Moves between units:
Z962 @ Z714
Z962 ~ Z721
Z962 + Z435
Z962 $ Z206
Z962 % Z549
Z88 @ Z408
Z88 ~ Z267
Z88 + Z268
Z88 $ Z303
Z920 @ Z678
Z920 ~ Z681
Z920 ^ Z291
Z920 + Z72
Z920 $ Z491
Z920 % Z725
Z240 @ Z805
Z240 ~ Z787
Z240 ^ Z382
Z240 + Z128
Z240 % Z870
Z171 @ Z546
Z171 ~ Z727
Z171 ^ Z885
Z171 + Z647
Z171 $ Z707
Z171 % Z467
Z207 @ Z150
Z207 ~ Z43
Z207 + Z191
Z207 $ Z487
Z207 % Z998
Z998 @ Z334
Z998 ~ Z939
Z998 + Z270
Z998 $ Z142
Z677 @ Z962
Z677 ~ Z886
Z677 + Z109
Z677 $ Z114
Z677 % Z115
Z329 @ Z77
Z329 ~ Z112
Z329 ^ Z548
Z329 + Z465
Z329 $ Z946
Z329 % Z531
Z567 @ Z671
Z567 ~ Z217
Z567 ^ Z356
Z567 + Z967
Z995 ~ Z348
Z995 ^ Z133
Z995 + Z228
Z995 $ Z290
Z995 % Z834
Z633 @ Z744
Z633 ~ Z134
Z633 ^ Z513
Z633 + Z870
Z633 % Z567
Z86 @ Z240
Z86 ~ Z707
Z86 ^ Z647
Z86 + Z15
Z86 % Z719
Z43 @ Z548
Z43 ~ Z191
Z43 + Z207
Z43 $ Z177
Z43 % Z939
Z565 @ Z758
Z565 ~ Z549
Z565 + Z631
Z565 $ Z77
Z565 % Z88
Z678 ~ Z265
Z678 ^ Z823
Z678 + Z996
Z678 $ Z193
Z678 % Z348
Z268 @ Z135
Z268 ~ Z88
Z268 + Z267
Z268 $ Z519
Z445 ~ Z133
Z445 ^ Z758
Z445 + Z238
Z445 $ Z228
Z445 % Z687
Z902 @ Z82
Z902 ~ Z805
Z902 ^ Z681
Z902 + Z491
Z902 % Z480
Z857 ~ Z714
Z857 + Z455
Z857 $ Z172
Z857 % Z758
Z584 @ Z681
Z584 ~ Z382
Z584 ^ Z437
Z584 + Z546
Z584 $ Z128
Z584 % Z946
Z531 @ Z303
Z531 ~ Z977
Z531 ^ Z340
Z531 + Z306
Z531 $ Z18
Z894 ~ Z493
Z894 ^ Z348
Z894 + Z290
Z894 % Z496
Z430 ~ Z20
Z430 + Z758
Z430 $ Z133
Z430 % Z929
Z217 @ Z925
Z217 ~ Z967
Z217 ^ Z18
Z217 + Z567
Z635 @ Z291
Z635 ~ Z437
Z635 ^ Z886
Z635 + Z114
Z635 $ Z546
Z635 % Z465
Z306 @ Z519
Z306 ~ Z531
Z306 ^ Z334
Z306 + Z977
Z306 $ Z356
Z191 @ Z115
Z191 ~ Z207
Z191 + Z43
Z191 $ Z395
Z191 % Z270
Z385 @ Z967
Z385 ~ Z442
Z385 ^ Z861
Z385 + Z756
Z114 @ Z206
Z114 ~ Z635
Z114 ^ Z677
Z114 + Z437
Z114 $ Z382
Z114 % Z112
Z725 @ Z348
Z725 ~ Z673
Z725 ^ Z241
Z725 + Z509
Z725 $ Z744
Z725 % Z130
Z744 @ Z894
Z744 ~ Z480
Z744 ^ Z725
Z744 + Z483
Z744 % Z671
Z549 @ Z430
Z549 ~ Z631
Z549 + Z565
Z549 $ Z264
Z549 % Z267
Z548 @ Z565
Z548 ~ Z115
Z548 + Z150
Z548 $ Z329
Z548 % Z340
Z290 ~ Z894
Z290 ^ Z995
Z290 + Z493
Z290 % Z53
Z423 ~ Z580
Z423 ^ Z295
Z423 + Z834
Z423 $ Z496
Z265 ~ Z996
Z265 ^ Z172
Z265 + Z678
Z265 $ Z82
Z265 % Z228
Z787 @ Z491
Z787 ~ Z128
Z787 ^ Z546
Z787 + Z240
Z787 % Z633
Z193 ~ Z82
Z193 ^ Z678
Z193 + Z284
Z193 % Z894
Z580 ~ Z834
Z580 ^ Z687
Z580 + Z423
Z580 $ Z738
Z496 ~ Z738
Z496 ^ Z423
Z496 + Z53
Z177 @ Z329
Z177 ~ Z395
Z177 ^ Z43
Z177 + Z487
Z177 $ Z504
Z177 % Z890
Z92 ~ Z295
Z92 ^ Z929
Z92 + Z687
Z92 $ Z834
Z487 @ Z465
Z487 ~ Z177
Z487 ^ Z207
Z487 + Z395
Z487 $ Z467
Z487 % Z142
Z690 @ Z267
Z690 ~ Z334
Z690 + Z340
Z690 $ Z977
Z241 @ Z238
Z241 ~ Z77
Z241 ^ Z631
Z241 + Z264
Z241 $ Z725
Z241 % Z519
Z437 @ Z700
Z437 ~ Z114
Z437 ^ Z109
Z437 + Z635
Z437 $ Z584
Z437 % Z329
Z673 @ Z228
Z673 ~ Z509
Z673 ^ Z77
Z673 + Z725
Z673 $ Z480
Z673 % Z765
Z440 @ Z618
Z440 ~ Z467
Z440 ^ Z395
Z440 + Z504
Z440 $ Z719
Z440 % Z861
Z228 ~ Z995
Z228 ^ Z445
Z228 + Z348
Z228 $ Z493
Z228 % Z580
Z967 @ Z572
Z967 ~ Z567
Z967 ^ Z980
Z967 + Z217
Z348 ~ Z228
Z348 ^ Z238
Z348 + Z995
Z348 $ Z894
Z348 % Z423
Z885 @ Z635
Z885 ~ Z882
Z885 ^ Z972
Z885 + Z441
Z885 $ Z171
Z885 % Z487
Z723 @ Z633
Z723 ~ Z516
Z723 ^ Z467
Z723 + Z719
Z723 % Z442
Z641 @ Z834
Z641 ~ Z130
Z641 ^ Z342
Z641 + Z765
Z641 $ Z572
Z72 @ Z996
Z72 ~ Z920
Z72 ^ Z206
Z72 + Z681
Z72 $ Z805
Z72 % Z509
Z172 ~ Z997
Z172 ^ Z857
Z172 + Z823
Z172 $ Z265
Z172 % Z445
Z727 @ Z584
Z727 ~ Z647
Z727 ^ Z882
Z727 + Z171
Z727 $ Z15
Z727 % Z504
Z513 @ Z725
Z513 ~ Z946
Z513 ^ Z465
Z513 + Z618
Z513 $ Z633
Z513 % Z356
Z980 @ Z641
Z980 ~ Z356
Z980 ^ Z977
Z980 + Z18
Z980 $ Z967
Z303 @ Z687
Z303 ~ Z342
Z303 ^ Z88
Z303 + Z519
Z303 $ Z765
Z82 ~ Z284
Z82 ^ Z265
Z82 + Z193
Z82 % Z493
Z480 @ Z493
Z480 ~ Z483
Z480 ^ Z673
Z480 + Z744
Z480 % Z925
Z719 @ Z870
Z719 ~ Z723
Z719 ^ Z440
Z719 + Z516
Z719 % Z385
Z504 @ Z946
Z504 ~ Z440
Z504 ^ Z177
Z504 + Z467
Z504 $ Z516
Z504 % Z91
Z134 @ Z480
Z134 ~ Z870
Z134 ^ Z946
Z134 + Z633
Z134 % Z217
Z20 ~ Z758
Z20 + Z430
Z20 $ Z238
Z20 % Z135
Z483 @ Z290
Z483 ~ Z744
Z483 ^ Z509
Z483 + Z480
Z483 % Z572
Z882 @ Z437
Z882 ~ Z441
Z882 ^ Z181
Z882 + Z885
Z882 $ Z727
Z882 % Z177
Z861 @ Z980
Z861 ~ Z144
Z861 ^ Z274
Z861 + Z91
Z861 $ Z385
Z805 @ Z284
Z805 ~ Z491
Z805 ^ Z72
Z805 + Z902
Z805 % Z483
Z109 @ Z435
Z109 ~ Z677
Z109 + Z886
Z109 $ Z437
Z109 % Z548
Z435 @ Z857
Z435 ~ Z962
Z435 + Z721
Z435 $ Z700
Z435 % Z565
Z334 @ Z268
Z334 ~ Z340
Z334 + Z690
Z334 $ Z306
Z687 ~ Z92
Z687 ^ Z408
Z687 + Z295
Z687 $ Z580
Z765 @ Z580
Z765 ~ Z641
Z765 ^ Z303
Z765 + Z130
Z765 $ Z925
Z112 @ Z264
Z112 ~ Z465
Z112 ^ Z115
Z112 + Z329
Z112 $ Z618
Z112 % Z977
Z519 @ Z295
Z519 ~ Z303
Z519 ^ Z268
Z519 + Z342
Z519 $ Z130
Z144 @ Z356
Z144 ~ Z91
Z144 ^ Z142
Z144 + Z861
Z144 $ Z442
Z925 @ Z738
Z925 ~ Z572
Z925 ^ Z765
Z925 + Z671
Z996 ~ Z678
Z996 ^ Z997
Z996 + Z265
Z996 $ Z284
Z996 % Z995
Z133 ~ Z238
Z133 ^ Z430
Z133 + Z445
Z133 $ Z995
Z133 % Z92
Z142 @ Z306
Z142 ~ Z890
Z142 ^ Z998
Z142 + Z274
Z142 $ Z144
Z442 @ Z567
Z442 ~ Z756
Z442 ^ Z144
Z442 + Z385
Z291 @ Z823
Z291 ~ Z700
Z291 ^ Z721
Z291 + Z206
Z291 $ Z920
Z291 % Z241
Z295 ~ Z687
Z295 ^ Z135
Z295 + Z92
Z295 $ Z423
Z700 @ Z172
Z700 ~ Z206
Z700 ^ Z435
Z700 + Z291
Z700 $ Z681
Z700 % Z77
Z441 @ Z114
Z441 ~ Z885
Z441 ^ Z200
Z441 + Z882
Z441 $ Z647
Z441 % Z395
Z274 @ Z977
Z274 ~ Z142
Z274 ^ Z270
Z274 + Z890
Z274 $ Z861
Z939 @ Z340
Z939 ~ Z270
Z939 + Z998
Z939 $ Z890
Z493 ~ Z290
Z493 ^ Z228
Z493 + Z894
Z493 % Z738
Z128 @ Z902
Z128 ~ Z240
Z128 ^ Z584
Z128 + Z787
Z128 % Z134
Z15 @ Z128
Z15 ~ Z86
Z15 ^ Z727
Z15 + Z707
Z15 % Z516
Z886 @ Z721
Z886 ~ Z109
Z886 + Z677
Z886 $ Z635
Z886 % Z150
Z758 ~ Z430
Z758 + Z20
Z758 $ Z445
Z758 % Z408
Z997 ~ Z823
Z997 ^ Z714
Z997 + Z172
Z997 $ Z996
Z997 % Z133
Z181 @ Z109
Z181 ~ Z200
Z181 + Z972
Z181 $ Z882
Z181 % Z43
Z707 @ Z787
Z707 ~ Z15
Z707 ^ Z171
Z707 + Z86
Z707 % Z723
Z356 @ Z130
Z356 ~ Z18
Z356 ^ Z306
Z356 + Z980
Z356 $ Z567
Z631 @ Z20
Z631 ~ Z565
Z631 + Z549
Z631 $ Z241
Z631 % Z268
Z977 @ Z342
Z977 ~ Z306
Z977 ^ Z690
Z977 + Z531
Z977 $ Z980
Z572 @ Z53
Z572 ~ Z671
Z572 ^ Z641
Z572 + Z925
Z681 @ Z265
Z681 ~ Z72
Z681 ^ Z700
Z681 + Z920
Z681 $ Z902
Z681 % Z673
Z200 @ Z677
Z200 ~ Z972
Z200 + Z181
Z200 $ Z441
Z200 % Z191
Z18 @ Z765
Z18 ~ Z980
Z18 ^ Z531
Z18 + Z356
Z18 $ Z217
Z834 ~ Z423
Z834 ^ Z92
Z834 + Z580
Z834 $ Z53
Z465 @ Z241
Z465 ~ Z329
Z465 ^ Z150
Z465 + Z112
Z465 $ Z513
Z465 % Z306
Z267 @ Z929
Z267 ~ Z268
Z267 + Z88
Z267 $ Z342
Z516 @ Z134
Z516 ~ Z719
Z516 ^ Z504
Z516 + Z723
Z516 % Z756
Z150 @ Z631
Z150 ~ Z548
Z150 + Z115
Z150 $ Z465
Z150 % Z334
Z382 @ Z72
Z382 ~ Z546
Z382 ^ Z114
Z382 + Z584
Z382 $ Z240
Z382 % Z618
Z77 @ Z445
Z77 ~ Z264
Z77 ^ Z565
Z77 + Z241
Z77 $ Z673
Z77 % Z303
Z721 @ Z455
Z721 ~ Z435
Z721 + Z962
Z721 $ Z291
Z721 % Z631
Z647 @ Z382
Z647 ~ Z171
Z647 ^ Z441
Z647 + Z727
Z647 $ Z86
Z647 % Z440
Z738 ~ Z53
Z738 ^ Z580
Z738 + Z496
Z284 ~ Z193
Z284 ^ Z996
Z284 + Z82
Z284 % Z290
Z91 @ Z18
Z91 ~ Z861
Z91 ^ Z890
Z91 + Z144
Z91 $ Z756
Z455 ~ Z857
Z455 + Z714
Z455 $ Z823
Z455 % Z20
Z823 ~ Z172
Z823 ^ Z455
Z823 + Z997
Z823 $ Z678
Z823 % Z238
Z135 ~ Z408
Z135 + Z929
Z135 $ Z295
Z264 @ Z133
Z264 ~ Z241
Z264 ^ Z549
Z264 + Z77
Z264 $ Z509
Z264 % Z342
Z115 @ Z549
Z115 ~ Z150
Z115 + Z548
Z115 $ Z112
Z115 % Z690
Z870 @ Z483
Z870 ~ Z633
Z870 ^ Z618
Z870 + Z134
Z870 % Z967
Z929 ~ Z135
Z929 + Z408
Z929 $ Z92
Z53 ~ Z496
Z53 ^ Z834
Z53 + Z738
Z972 @ Z886
Z972 ~ Z181
Z972 + Z200
Z972 $ Z885
Z972 % Z207
Z270 @ Z690
Z270 ~ Z998
Z270 + Z939
Z270 $ Z274
Z130 @ Z423
Z130 ~ Z765
Z130 ^ Z519
Z130 + Z641
Z130 $ Z671
Z546 @ Z920
Z546 ~ Z584
Z546 ^ Z635
Z546 + Z382
Z546 $ Z787
Z546 % Z513
Z509 @ Z995
Z509 ~ Z725
Z509 ^ Z264
Z509 + Z673
Z509 $ Z483
Z509 % Z641
Z238 ~ Z445
Z238 ^ Z20
Z238 + Z133
Z238 $ Z348
Z238 % Z295
Z714 ~ Z455
Z714 + Z857
Z714 $ Z997
Z714 % Z430
Z890 @ Z531
Z890 ~ Z274
Z890 ^ Z939
Z890 + Z142
Z890 $ Z91
Z756 @ Z217
Z756 ~ Z385
Z756 ^ Z91
Z756 + Z442
Z342 @ Z92
Z342 ~ Z519
Z342 ^ Z267
Z342 + Z303
Z342 $ Z641
Z467 @ Z513
Z467 ~ Z504
Z467 ^ Z487
Z467 + Z440
Z467 $ Z723
Z467 % Z144
Z618 @ Z509
Z618 ~ Z513
Z618 ^ Z112
Z618 + Z946
Z618 $ Z870
Z618 % Z980
Z491 @ Z193
Z491 ~ Z902
Z491 ^ Z920
Z491 + Z805
Z491 % Z744
Z340 @ Z88
Z340 ~ Z690
Z340 + Z334
Z340 $ Z531
Z395 @ Z112
Z395 ~ Z487
Z395 ^ Z191
Z395 + Z177
Z395 $ Z440
Z395 % Z274
Z671 @ Z496
Z671 ~ Z925
Z671 ^ Z130
Z671 + Z572
Z408 ~ Z929
Z408 + Z135
Z408 $ Z687
Z206 @ Z997
Z206 ~ Z291
Z206 ^ Z962
Z206 + Z700
Z206 $ Z72
Z206 % Z264
Z946 @ Z673
Z946 ~ Z618
Z946 ^ Z329
Z946 + Z513
Z946 $ Z134
Z946 % Z18

The rows follow the links: the fewer symbols apart two units are, the more alike their rows tend to be.

Each row is also shifted at random along 2 hidden directions that mean nothing.

Some units, each with a row of numbers:
Z925:  49   19    5   34  -17  -18  -33  -12   36   30  -31   -6   -1   65   27   22  -10   13  -30    1   -1    9  -33   10  -29   21   35   50   25   -3  -10
Z334:  57   23   35   -7  -33   -2  -42   27  -23   -1  -29   14   32    5   45  -27    1   64  -36    8  -16    5   16  -30  -19   23   -9   38  -24   -6   24
Z395:  53    0   -4  -49  -10   20   41  -42    5  -33   20  -34   -8  -25  -39  -30  -49    7    7   32   -7  -47  -10    3    8  -30  -36    5  -17  -14   50
Z91: -26   46    7   -7  -26  -21  -33  -46   28  -10  -38  -28  -17   37   20   11  -29    4  -22   24   -2  -33  -12    1  -20    8  -19   62    4  -10   12
Z342:  20  -13   49  -30  -33   38   -7   16    9  -40   -5  -45    9  -11   13   33   13  -26    4  -12   11   38  -25   17   32    8   31   65   85   17  -12
Z870: -43  -11  -50  -19    0   53   36  -16   26   70  -11   22  -13  -25   -1   -7   -7   46    0    5  -35   13  -38   21   35  -36    4    9   -9   17    2
Z885: -36   10  -11  -16    5  -30    5    6  -53  -30   25    0    3  -35   -2  -33   -9  -15   16    3    6  -23   46  -37    2    0  -50  -38  -42   -3   25
Z442: -66   26  -18  -12  -36  -12  -14   -3   -9   20  -25   13   21   12   62    2  -16   57  -22    5  -29    9    5  -14  -16    1  -21   45  -18   -4   30
Z671: 107   14  -15   51  -74  -37  -41    1   21  -12  -39   20    2   63   61  -36    0   30  -23    9  -20   19   10   -8  -28   26   26    8  -21   16   30
Z580: -51   -5   49   54  -13  -44  -38  -38   46  -50   -6   58  -12   46  -21  -15  -27    3  -36   20  -23  -19  -23   35  -36   -6   35   29   14  -45  -12
Z274:   4   29   18  -59  -38   60    6    5   -9  -20  -30  -91    0   -5   24   31   -7    6   -6   18   25   14  -14   -5   14    9  -11   70   49    6   30
Z902: -13    4  -37   40   44  -40   13   -4   -8   49   23   54  -40   21  -38   10  -22  -31   19  -17    5   -8  -16   -2    2  -10   14  -34  -11    0  -32
Z995:  -8  -43  -13   27   -7   24   31  -17   54  -31    1   -4  -17   13  -28  -19    6  -29   17    5   11    4  -28   48   28  -11   48  -15   23    8   -2
Z423: -30   -7   20   28  -56  -10  -39    8   19  -50  -21    8   23   33   42  -21   29   -6  -22    0   -6   29    7    3   -9   27   25    5    9    1    0
Z681:   5   17  -27   23   35  -44   -7  -18   15   -5   22   14  -51   12  -34    8   12  -75   20  -16   36  -19    6   -7   18    0    5  -32   -9   12  -36
Z572: -17  -11   -1   12  -31   18    9    0   33   25  -14   36   -5   32    7    2  -34   37  -11   -2  -39   40  -44   21   -1  -25   39   54   49   -4    5
Z88:  92   13   41    7   -3   26  -26   47    0   34  -22  -83   24   44   36   93   29  -15  -13  -17   35   36  -13    3   -1   46   19   43   73   10  -29
Z329: -24   22   48  -31   60   29  -36  -33   26    3    8   -8    5  -42  -17   55   32  -25   -3    3    3  -30    2    7   -7    1  -32   45   18  -30  -60
Z270: -55    6   17  -52  -17   50   10   32  -26   37  -14  -38   26  -20   22   46  -30   53   -9    1  -25   35  -31  -12    1  -11   -4   67   51   -1   23
Z805: -19  -29  -43   26   16  -22   62   -2   -6   26   41   76  -34  -12  -48  -45  -41    7   22   -8  -32    8  -20   10   20  -45   31  -38  -14   -1    7
Z584: -18   38  -26   -5   36  -31  -22  -31   -2   19    9   15  -52   -5  -42  -23   24  -47   15    2   21  -54   18   -5    0   -7  -13  -21  -35    0  -15
Z72: -21  -25  -48  -13    5    7   35    7    1   -4   23   -5  -38  -21  -31  -22   20  -70   37  -18   21   15   -6    7   57  -15   21  -31   18   31  -14
Z690: -12   -5   53  -25  -15   39   -4   30  -14   24   -5   31   17  -24  -12  -18  -23   68  -24   12  -29   18  -27    8  -10  -22   23   61   37  -18   31
Z133:  13  -64   28   -5   10   47   40   12   25  -42   15  -22   12  -12  -32   14   23  -35    8   -3   11   19  -14   37   34   -8   28  -20   46  -10   -9
Z673:  20    3   -7   32   24  -31  -16  -64   66  -28    2   20  -31   24  -18   24    1  -41   -5   10  -12  -31  -14   27   -9  -11    9    7    5  -26  -49
Z207: -10    5    2   -3   13  -20    6  -25  -24   -2    3   69   35  -19    4  -30  -66   69  -16   32  -54  -33   22  -26  -45  -21  -58  -27  -67  -50   29
Z115:  53  -21   -1  -41   28   79   33   15   -5   59    4  -31   18  -32   -4   16   12   41    5  -12    1    6  -20    5   33  -12   -1   10   15   14    7
Z929:  68  -26   47   26  -24   19   19   29    7  -10   -3  -20   21   31  -13    3  -18   18  -12   -2    3   25  -40   23   -6    7   49   15   48  -12   20
Z920: -54   -6  -23   17    5  -45  -10   -8  -17  -47   24   79  -21  -42  -11  -47   11  -34   26   -9  -13   -2   36  -22    4  -19  -16  -55  -42   -4  -10
Z264: -26  -39   37  -23   16   34   33  -13   22  -37   39   40    3  -56  -48   12   -8  -19    3   -4  -25   12  -19   37   18  -49    9    3   63  -26  -26
Z765: -19   28   33   24  -18  -27  -45  -33   40  -27  -27   16  -15   34    2   21  -11  -11  -24   12  -16    6  -16   25  -26    1   19   63   29  -16  -23
Z727: -78   39  -38  -15   29  -31   10  -32  -12    9   17    1  -38   -5  -31   -3  -35  -33   16   15   -4  -46   19  -16   -9  -13  -41  -11  -27   -8    3
Z631: 134  -24    1   28    0  -16   -2    6  -19  -25   12   54   43  -10   13  -16    0   32   -4   -5  -26    5   20  -13  -25   -3  -14  -48  -43  -22   -1
Z43: -42   13   25  -20   63    5   16  -23  -16   38    5   22   16   -7  -30   50  -64   43  -20   34  -31  -26  -18    0  -46  -26  -52   19  -15  -49   -9
Z509: -41  -34  -27  -11   -5   19   26  -40   46  -29   -2   37  -29  -27  -33   -5    4  -22   15    9  -28   21  -27   48   36  -41   21   13   41   -1  -27
Z303:  24   10   60    7   -4  -10  -36   11   18  -28  -14  -11    1   27   -3   37    9  -30  -20   -5    7    1  -10   10  -14   10    7   60   55  -15  -30
Z787:  17   15  -69   -7  -12  -13   -2   27  -33   54   -4  -32   -5    2   42  -22   48   -1   29  -20   24    8   36  -48   32   27   -3  -38  -51   52   12
Z291:  11   -6    4  -14   16  -14   -3   30  -40  -27   24   -3   -1  -36    6   -5   47  -56   29  -25   25   18   49  -29   21   13  -14  -46  -11   14  -23
Z445:  52  -23   48   29   34  -13   -9  -18   29  -40    5  -27   10   30  -31   25   13  -39  -12    4   22  -23  -10   28  -14   24   11  -22   27  -23  -40
Z135:  38  -24   40   28  -31    5  -18   51  -16  -20  -22  -13   54   29   39   13   22   31  -15  -16    9   52    5   -8  -25   45   31   -2   31   11   -3

The symbols that take the first to the second take the third to the fourth, perhaps in another order. What is the fourth?
Answers are names.
A  41  -28   11   10   20   -5    5   26  -20  -11   15   59   54  -31   18   21   11   30    2  -14  -38   34   20  -15  -23   -6  -20  -32   -4  -20  -29
B  17  -26   46   23   49    4   -7  -10   36  -33    7  -20   20   13  -32   41   17  -41   -5    1   27   -9  -13   27  -12   19   14  -21   25  -23  -49
C -93    4  -29  -21    8  -27  -13  -10  -17  -19   14   51  -19  -45  -12  -46   24  -14   16   -2  -23  -16   47  -24   20  -13  -26  -32  -47    3  -13
D Z902

A -69   28  -47  -10   51  -16    3   -8  -20   94   19   30  -39  -14  -23   13   12   -2   20  -16    3  -12    0  -10    6   -7  -10  -11  -29   20  -30
B   3    0  -58  -24    6   16   43   11    1   61   10  -11  -37  -18  -24  -34    1    0   25  -16   14    0   -1   -6   35  -15   26  -22  -21   33   27
C  16  -50   20  -11   30   47   35   16   -4   27   20   38    9  -34  -24   33  -25   17    8  -15  -32   27  -35   33   16  -40   13    4   49  -19  -19
D Z631

A  52    8  -20  -25   -3    2    2    5  -28   10    4  -18   43   -6   38    6  -28   55   -1   14  -12  -15   27  -36  -28   11  -57  -22  -55   -9   30
B  40   22   12  -23   44   12   23   -8  -15   46   -5  -49   20   16    7   70  -29   18   -7    6    9  -37  -10   -8  -32   21  -42   16  -10  -20  -10
C -55  -18   57   13  -26    4  -36   27    1  -63   -2   20   43  -10   26    3   33   -5  -21   -2   -5   33   19    7  -11   24   12   10   28  -23  -19
D Z687

A  27  -29   31   22   49   27   13   31    5   31    6  -39   34   28  -12   84   19  -11    5  -25   34   18  -17   23   -7   24   15  -18   43  -16  -50
B  26  -15   63   35    9    4  -16   20   10    8   -8  -15   29   53    0   43   -1    7  -25  -11   14   18  -28   19  -27   29   28   27   44  -19  -16
C -28   22   24  -40   50   -2  -10  -46    8  -11   10  -21   -1  -18  -22   45  -29  -11   -2   27  -10  -47    0   -2  -20  -11  -55   29   -3  -39  -11
D Z890

A  69  -27    8   -4   19   15   -5   33  -28   17    4    8   49  -28   40   41   34   16   13  -18   -3   44   27  -11   -1   23  -12  -30    2    6  -30
B -21  -28   46   18   43    5   -4  -11   25  -39   18   -2   15   13  -25   44   17  -35    0   -5   13   -8   -8   23   -9   13    8  -19   44  -33  -49
C 114   -3   38   30  -43  -30  -47   29  -10  -16  -13   17   25   29   47  -18    4   31  -35   -3   -4   21    6   -7  -36   22   11   27    1  -11   24
D Z687

A  22  -13   27  -46   16   55   14  -20   22  -17   12    2  -14  -65  -45  -36   13    6    2   14  -19  -22  -19   22   32  -38   -6   17   11   -2   12
B  31   17   55   -2   52  -18  -38  -60   32  -34   12   47  -14  -19  -49   -9    2    5  -23   25  -23  -64    0   18  -37  -26  -35   25  -26  -51  -34
C -74  -29   32   32  -38   -1    3  -21   44  -54   -3   38   -1   23  -22  -33  -23    7  -23   11  -28   18  -27   50    3  -29   50   39   42  -21    7
D Z580

A  -4   41    6    7  -15    5  -28  -11   14   53  -38  -26   -4   34   28   27   15   42  -27    8   -1    4  -22    3  -16   15   15   69    6    7   -5
B -22   25   25    6  -20   -6  -44  -13   40  -21  -24  -29  -12   34   26   62   31  -29  -12    0   11   19  -17   15   -2   17   16   63   59    9  -40
C  84  -15   22   19   -6  -37  -28  -19    6  -88   10   59   24  -36   -5  -39   18  -13   -5   19  -23   -9   39   -5  -18   -1  -25  -37  -32  -34  -20
D Z20

A  47  -48   20   -4   27   45   43   18   -3   25   19   40    9  -32  -29   34  -26   15    2   -1  -25   29  -34   30    5  -33   14   -9   38  -20  -10
B  61  -12   46   -3  -32   20   -5    3   23  -52   -3  -16   -2    3   -4   -3    4  -16  -16   10   -3   20  -19   21    2   -4   30   52   58   -8   14
C   9  -14   37    4   44    6  -17  -17   28  -24   11   -2   -4  -10  -21   74   23  -54    2   -1    8    3  -10   14   -6   14  -11   14   45  -34  -63
D Z765

A  -6   35  -30  -34    6   17   -4  -53   40   10  -27  -98  -13   25   20   65   21  -29   -1   13   34  -36   -5   -4    8   19  -48   19   -1   25  -11
B -46   10   -6  -61   -1   17  -12    3  -34  -25   -4  -43   40  -58   42   27   26    1   12    4   -1   -4   37  -36    6   17  -71   -3  -18   -8    6
C -17   18  -41  -28   -5  -14   45  -21   -6  -20   17   -8  -48  -27  -33  -49  -36  -21   25   16    1  -41    3   -9   18  -18  -13  -26  -39   18   55
D Z882

A  10   49   11   -6  -31   14  -58  -11   33    8  -41  -72  -11   27   47   37   46  -19  -19    3   30    6   -7    6    7   23   -5   71   33   25  -14
B  29   13   66    9   -5  -12  -47   -7   16  -39   -9  -11    7   19   -7   37    2  -34  -23    4    3    8   -9   17  -24    7   15   59   53  -25  -27
C  37  -36  -45    1   -7   32   41   -1   42   45   -9   -7  -10   10    3   17   -2    9   17  -14   -7   23  -44   31   38  -28   44   -5   22   17  -13
D Z995

A -41  -10    4  -23   45   22   35   27  -45   38   42   65  -20  -66  -53  -35  -21   28   12   -6  -21    2   -7   -6   11  -48  -10  -24   -6  -13   15
B  61   10   36  -31  -30   52   -6   31   -6   34  -24  -41   19   -9   13   18   12   39  -12   -3    6   30  -21    6    9    6   18   63   45   16   22
C -59   12    6  -31   92   22    9   47  -57   85   36   -3   -1  -46  -24   66   30  -11   23  -36   21    5   11  -17    5   -7  -25  -10    9    3  -45
D Z340

A -20  -29   49   19   39    9   -9    6   33  -24    8  -26   22    7  -27   68   17  -46    0   -6   22   -4   -1   34    6   16   13  -15   42  -21  -49
B   5  -25   55   34  -33  -12  -44   13    2  -84  -11   -2   44   17   20  -19   17   -3  -29    2    0   20   27   -1  -32   23   15    0   17  -18    5
C -54    4  -16  -19   33  -18   19   16  -61   13   17   29   15  -33    1  -14  -27   14    4  -12   -7   -4   42  -33   -8  -13  -48  -49  -45  -17   25
D Z191

A  -9  -25   36   15   45   18    2    2   23  -16   10  -54   14    2  -14   79   39  -58   -4  -17   32   -2   -2   23   11   37   14   -1   59   -9  -63
B -10  -21   73   46    9   -7  -20   13   11   -9   -1   40   30   40  -20   15  -32   16  -29    7  -10    5  -18   18  -62   -5   33   21   31  -47  -14
C  44   14   -8  -18    3  -12  -13   12  -41  -24   14  -11    4  -39   -2  -37   40  -28   14   -6   20  -16   55  -33   16    8  -27  -51  -39   21   -1
D Z150

A  36   -6  -38   13  -31  -11  -29  -31   31  -57  -15    6   10  -10   47  -20   51  -41   17    1   -3   10   40   -2   13   20   -9  -20  -18   32  -22
B 123  -13   25   40   41  -29    1  -11   16   16   12   30   -1   25  -33   28  -26    7  -10    3   -7  -14  -20    9  -34  -11    4   -4    1  -33  -21
C   0   24    7   -8  -53   16  -26  -31   33  -16  -25    4  -28    2    3  -63   -7   22  -25   23  -18    0  -23   24   10  -24   27   66   13   15   26
D Z334

A  17    6  -12   35  -63  -24  -41   17    9    7  -36   33   19   38   69  -23    4   37  -20   -8  -30   29    6   -8  -15   17   19   32   -4    1    6
B  79    7    0   11  -64    3  -10  -27   48  -44  -27  -16  -30   33    9  -27  -14  -15  -16   16    1   13  -28   33   18   -6   45   58   44   12   18
C -57  -41  -23    3    6    7   46    8   -1   -2   22  -12  -24   -9  -33  -14   22  -53   28  -16   21    9   -2   19   46   -1   46  -40   25   25  -12
D Z172

A  41   24   20    4  -33  -16  -22    1  -28  -15  -28   16   34   24   33  -33  -41   62  -29   23  -24  -17   16  -29  -49   12  -34   21  -29  -18   46
B  -9   -2   41  -26    2   37   -6   27  -13   23   -5   35    7  -27   -5  -13  -20   66  -29    3  -30   19  -28   13   -8  -31   11   61   35  -10   27
C -65   28   11   -9  -41   -4  -57   -5    1  -27  -30   22    5  -17   41  -22   32   27  -19   14  -26   16   15  -20   -9    0  -18   48  -15    6    8
D Z641

A   7  -19   12  -59   44   77   34   29  -20   66   10  -14   22  -64  -18   35   15   40    6  -11  -18   18  -29    2   36  -24   -3   14   32   10   -9
B   3   20   35  -21   66   12  -37  -39   25   -9    6   12    2  -39  -42   28   22  -10  -16    8   -1  -38    3    7   -8  -12  -38   26   -3  -38  -44
C  18  -27   13   -4   24  -14   37   10  -15  -37   41   39  -32  -38  -65  -32  -16  -49   17   -3   -7   -1   14   16   32  -36   19  -36   11   -4    0
D Z681

